Below is a small trained network, with its code and all its weights. Each question gives an input and a class and asks what happens when units are switched off, that is, made to give their printed mean instead of their output.

import numpy as np


def w(rows, s, z=0):
    codes = np.array(rows[::2]) - 128.0
    scale = np.full(codes.shape[1], s)
    scale[-1] = z or s
    return codes * scale


def norm(h):
    return h / np.sqrt((h * h).mean(-1, keepdims=True) + 1e-5)


def f(y):
    return y / 2 * (1 + np.tanh(0.7978845608 * (y + 0.044715 * y**3)))


def log_softmax(a):
    a = a - a.max(-1, keepdims=True)
    return a - np.log(np.exp(a).sum(-1, keepdims=True))


def net(x, mask):
    res = np.array(x, float).reshape(1, 8) / 4 @ E
    u = 0
    for l in range(2):
        y = f(norm(res) @ A[l][:, :-1].T + A[l][:, -1])
        res = res + np.where(mask[u : u + 11], y, B[l][:, -1]) @ B[l][:, :-1]
        u += 11
    return log_softmax(norm(res)[-1] @ U[:, :-1].T + U[:, -1])


A, B = {}, {}
E = w([
[113,143,123,147,131,145,141,133,124],'x0',
[192,128,58,254,93,79,101,114,50],'x1',
[121,101,32,124,138,165,68,232,232],'x2',
[107,159,110,139,132,126,134,130,121],'x3',
[148,120,102,104,144,115,131,112,98],'x4',
[128,132,129,124,125,134,116,118,133],'x5',
[113,127,150,131,115,116,99,129,161],'x6',
[87,35,83,107,81,91,228,63,193],'x7',
],0.0089)
A[0] = w([
[107,205,211,43,254,201,95,192,94,238],'0.n0',
[178,125,24,135,174,152,59,206,195,155],'0.n1',
[152,124,115,107,157,116,121,185,118,50],'0.n2',
[201,147,134,244,160,117,32,166,64,61],'0.n3',
[145,96,41,232,27,141,147,41,134,48],'0.n4',
[166,157,173,206,111,100,85,146,67,182],'0.n5',
[53,101,115,66,177,172,166,97,145,108],'0.n6',
[45,68,177,155,159,150,99,52,66,253],'0.n7',
[123,112,144,129,183,149,129,142,171,117],'0.n8',
[68,139,62,118,95,161,92,121,94,111],'0.n9',
[128,69,30,107,111,198,99,160,180,79],'0.n10',
],0.0082,0.0029)
B[0] = w([
[73,47,179,109,150,13,66,177,30,254],'0.n0',
[48,9,124,147,82,203,119,127,104,230],'0.n1',
[56,192,178,173,126,244,95,154,131,133],'0.n2',
[170,165,12,131,59,203,192,36,207,228],'0.n3',
[76,64,146,128,134,2,66,174,29,213],'0.n4',
[196,196,200,70,181,75,155,186,210,210],'0.n5',
[119,210,138,148,50,204,169,136,212,171],'0.n6',
[159,214,191,94,194,84,188,90,166,181],'0.n7',
[156,150,9,42,147,122,185,151,37,143],'0.n8',
[222,28,212,53,141,152,127,157,228,135],'0.n9',
[76,212,69,74,183,46,121,201,187,191],'0.n10',
],0.0081,0.0096)
A[1] = w([
[177,120,68,180,108,222,76,118,145,3],'1.n0',
[135,140,177,125,134,76,117,92,71,86],'1.n1',
[150,109,85,165,137,179,94,181,153,3],'1.n2',
[209,178,141,154,139,164,134,90,117,8],'1.n3',
[124,200,172,87,85,140,210,30,141,2],'1.n4',
[86,70,114,141,173,104,120,157,135,137],'1.n5',
[102,136,70,98,151,178,143,123,198,128],'1.n6',
[149,133,110,164,121,86,93,155,132,92],'1.n7',
[123,123,154,137,254,131,79,165,135,125],'1.n8',
[155,105,98,107,160,127,117,143,105,73],'1.n9',
[107,136,175,83,154,162,145,117,135,82],'1.n10',
],0.015,0.0023)
B[1] = w([
[76,87,204,172,207,41,192,93,133,171],'1.n0',
[150,132,181,171,174,114,213,100,192,230],'1.n1',
[143,116,166,102,119,42,147,74,69,172],'1.n2',
[146,180,118,65,104,154,158,193,178,178],'1.n3',
[66,77,58,115,92,194,15,181,85,244],'1.n4',
[171,157,106,152,96,247,77,76,125,225],'1.n5',
[212,193,201,143,166,91,160,126,93,204],'1.n6',
[62,129,182,58,180,227,128,143,92,164],'1.n7',
[138,86,37,165,85,94,187,58,140,185],'1.n8',
[37,182,159,206,50,139,102,145,189,143],'1.n9',
[174,96,65,226,109,117,110,74,111,162],'1.n10',
],0.011)
U = w([
[78,96,224,144,191,28,171,43,74,159],'0',
[3,56,63,98,77,196,2,114,54,1],'1',
[156,241,113,23,132,151,124,177,151,173],'2',
],0.0097,0.00087)

Each question gives the input, the list of numbers given to net, and the class t.
The units are the neurons (one row each of A and B). Each row of codes is followed by its name. A weight is (code - 128) times the scale printed after its matrix; where a second scale follows, it is the last column's (A, B and U).
mask holds one flag per neuron, layer by layer. A switched-off neuron (its flag False) gives its mean, the last column of its row in B, instead of its output. The means were averaged over made-up inputs and are rounded, as every weight is.
A unit's drop is (log p(t) with every unit on - log p(t) with that unit switched off) / (log p(t) with every unit on - log p(t) with every unit switched off).
The circuit of an input: a set's keep is (log p(t) with only the set's units on - log p(t) with every unit switched off) / (log p(t) with every unit on - log p(t) with every unit switched off). Starting from the 12 units with the biggest drops (on a tie, the unit counted first), units are removed one at a time, each time the one whose removal leaves the highest keep (on an exact tie, the one counted first), for as long as the keep stays at least 0.8.
circuit, biggest first: the units of the circuit, biggest drop first
unit that matters most: the unit with the biggest drop
top k neurons: the k neurons with the biggest drops, biggest first
k most important neurons of layer l: the k neurons of layer l with the biggest drops, biggest first
drop of u: that unit's drop, to one decimal
input [6,0,-7,1,1,-7,-4,3], class 1: circuit, biggest first => (1.n4)
input [-2,2,1,-8,-6,2,-6,-6], class 0: top 2 neurons => (1.n0, 0.n3)
input [4,8,0,6,7,6,3,-1], class 2: 2 most important neurons of layer 1 => (1.n3, 1.n1)
input [-3,-1,-2,-2,-1,-5,7,6], class 1: circuit, biggest first => (1.n4, 0.n0)
input [-5,7,-2,-8,3,-6,5,-1], class 2: top 2 neurons => (0.n3, 0.n0)
input [8,7,-5,-3,-5,-4,8,0], class 2: top 3 neurons => (0.n0, 0.n3, 0.n5)
input [2,-8,-1,8,2,4,2,-5], class 0: 2 most important neurons of layer 1 => (1.n4, 1.n1)
input [0,-5,1,5,-3,-1,8,-6], class 1: 4 most important neurons of layer 1 => (1.n6, 1.n5, 1.n0, 1.n2)
input [2,8,2,1,5,6,5,0], class 0: top 4 neurons => (0.n0, 0.n3, 1.n0, 1.n4)
input [-8,7,4,3,5,3,-7,-1], class 0: top 2 neurons => (0.n3, 0.n0)
input [-6,-8,0,4,-6,8,-2,7], class 1: 4 most important neurons of layer 1 => (1.n4, 1.n1, 1.n10, 1.n3)
input [6,3,-7,-8,5,-8,2,0], class 2: top 3 neurons => (0.n0, 1.n3, 1.n4)
input [2,2,-4,6,8,-4,8,-3], class 2: top 3 neurons => (0.n5, 0.n1, 1.n3)
input [2,2,8,-6,-6,-3,-3,-2], class 0: unit that matters most => 1.n0
input [-5,1,-6,4,7,-6,8,-4], class 2: 2 most important neurons of layer 0 => (0.n4, 0.n3)
input [-7,-1,7,-2,-3,0,6,7], class 2: top 4 neurons => (1.n6, 0.n0, 0.n10, 1.n4)
input [-7,8,-8,-2,-2,0,0,0], class 2: top 2 neurons => (0.n0, 1.n3)
input [0,1,6,4,3,-4,3,-1], class 0: 2 most important neurons of layer 0 => (0.n0, 0.n4)
input [4,-7,0,7,8,-6,6,-4], class 0: top 2 neurons => (1.n4, 0.n0)
input [-2,-3,6,-3,3,2,-4,7], class 2: unit that matters most => 0.n10
input [-3,4,-5,0,1,3,-1,-2], class 2: 2 most important neurons of layer 0 => (0.n5, 0.n1)
input [7,-7,-8,-7,-3,-1,-7,7], class 1: drop of 1.n4 => 1.0
input [5,-2,2,0,4,-4,-8,4], class 2: drop of 1.n6 => 0.1
input [-5,3,3,-8,-6,-1,6,-7], class 0: drop of 0.n3 => 0.7
input [-2,-4,-5,-6,-1,-3,6,4], class 1: drop of 1.n4 => 1.0
